Below are the code and all the weights of a small trained network. Each question names an input and a class and asks about switching units off, where a switched-off unit gives its printed mean instead of its output.

import numpy as np


def w(rows, s, z=0):
    codes = np.array(rows[::2]) - 128.0
    scale = np.full(codes.shape[1], s)
    scale[-1] = z or s
    return codes * scale


def f(y):
    return y / 2 * (1 + np.tanh(0.7978845608 * (y + 0.044715 * y**3)))


def log_softmax(a):
    a = a - a.max(-1, keepdims=True)
    return a - np.log(np.exp(a).sum(-1, keepdims=True))


def net(x, mask):
    res = np.array(x, float).reshape(1, 4) / 4 @ E
    y = f(res @ A[0][:, :-1].T + A[0][:, -1])
    res = res + np.where(mask, y, B[0][:, -1]) @ B[0][:, :-1]
    return log_softmax(res[-1] @ U[:, :-1].T + U[:, -1])


A, B = {}, {}
E = w([
[117,158,73,170,197,180,149,73,89,204,168,173],'x0',
[144,155,245,146,193,159,169,192,118,240,71,154],'x1',
[129,176,94,101,109,74,110,165,76,159,151,126],'x2',
[35,77,143,124,84,63,71,152,71,133,77,235],'x3',
],0.012)
A[0] = w([
[94,159,227,169,143,57,112,147,143,112,65,165,125],'N1',
[120,98,80,141,3,109,138,96,136,92,145,148,111],'N2',
[132,154,180,102,107,119,158,180,126,145,59,133,33],'N3',
[178,112,181,141,93,164,64,193,86,159,112,119,45],'N4',
[123,131,190,120,127,109,125,225,155,143,72,180,148],'N5',
[153,135,30,217,153,117,116,96,114,145,176,55,254],'N6',
[87,67,144,143,135,115,163,150,108,126,64,104,106],'N7',
[122,144,107,126,138,127,107,146,173,125,79,186,113],'N8',
[139,129,92,166,176,146,134,114,84,171,127,213,244],'N9',
[173,98,147,109,127,136,126,142,139,133,155,146,78],'N10',
[178,170,228,138,176,161,142,158,96,211,103,122,77],'N11',
[111,87,176,140,144,46,195,155,122,172,89,88,68],'N12',
[189,140,176,63,152,111,160,202,176,89,170,3,186],'N13',
],0.0075,0.0025)
B[0] = w([
[136,164,78,156,196,96,76,128,137,128,170,80,204],'N1',
[118,79,192,125,47,130,94,133,78,95,88,152,220],'N2',
[174,175,102,122,184,91,118,35,150,123,168,80,180],'N3',
[154,140,130,121,189,165,61,145,191,139,138,49,164],'N4',
[173,124,23,210,135,132,148,141,120,132,123,41,214],'N5',
[171,217,59,111,100,150,117,60,195,164,117,144,216],'N6',
[103,167,174,152,146,117,125,147,83,191,99,102,158],'N7',
[97,59,124,177,115,116,199,143,133,118,185,122,143],'N8',
[92,180,217,71,97,125,150,131,121,87,102,238,206],'N9',
[93,137,138,146,95,92,182,106,160,80,131,117,129],'N10',
[104,42,187,100,110,120,55,200,101,94,127,223,241],'N11',
[157,189,130,152,80,138,130,80,153,168,234,129,172],'N12',
[71,84,255,116,87,159,156,214,61,127,137,210,248],'N13',
],0.0075,0.012)
U = w([
[120,97,163,2,73,216,171,131,84,65,126,249,255],'0',
[90,11,184,125,109,76,163,199,50,112,132,204,133],'1',
[197,215,49,181,186,198,186,39,145,171,172,84,51],'2',
],0.0059,0.00098)

Each question gives the input, the list of numbers given to net, and the class t.
The units are the neurons (one row each of A and B). Each row of codes is followed by its name. A weight is (code - 128) times the scale printed after its matrix; where a second scale follows, it is the last column's (A, B and U).
mask holds one flag per neuron, in row order. A switched-off neuron (its flag False) gives its mean, the last column of its row in B, instead of its output. The means were averaged over made-up inputs and are rounded, as every weight is.
A unit's drop is (log p(t) with every unit on - log p(t) with that unit switched off) / (log p(t) with every unit on - log p(t) with every unit switched off).
The circuit of an input: a set's keep is (log p(t) with only the set's units on - log p(t) with every unit switched off) / (log p(t) with every unit on - log p(t) with every unit switched off). Starting from the 12 units with the biggest drops (on a tie, the unit counted first), units are removed one at a time, each time the one whose removal leaves the highest keep (on an exact tie, the one counted first), for as long as the keep stays at least 0.8.
circuit, biggest first: the units of the circuit, biggest drop first
k most important neurons: the k neurons with the biggest drops, biggest first
drop of u: that unit's drop, to one decimal
input [-7,1,-8,-8], class 1: 2 most important neurons : N13, N6
input [7,3,-7,-8], class 0: circuit, biggest first : N11
input [-7,4,-8,1], class 2: circuit, biggest first : N5, N3, N1
input [0,1,-5,4], class 2: circuit, biggest first : N13, N11
input [-3,4,-6,-4], class 1: circuit, biggest first : N6, N9
input [0,7,7,3], class 2: 3 most important neurons : N13, N5, N3
input [2,0,7,-1], class 2: 4 most important neurons : N13, N11, N2, N6
input [-1,-6,6,-8], class 0: 2 most important neurons : N13, N5
input [-3,2,-6,-7], class 1: 2 most important neurons : N13, N9
input [3,-1,-6,0], class 2: 3 most important neurons : N13, N11, N2
input [6,-1,6,8], class 0: 2 most important neurons : N9, N11
input [0,3,-7,5], class 2: drop of N1 : 0.2
input [-2,-1,-4,-8], class 0: drop of N13 : 2.4
input [-8,1,4,5], class 2: drop of N9 : 0.0
input [8,-7,7,8], class 0: drop of N9 : 0.1
input [8,7,-8,-2], class 0: circuit, biggest first : N9
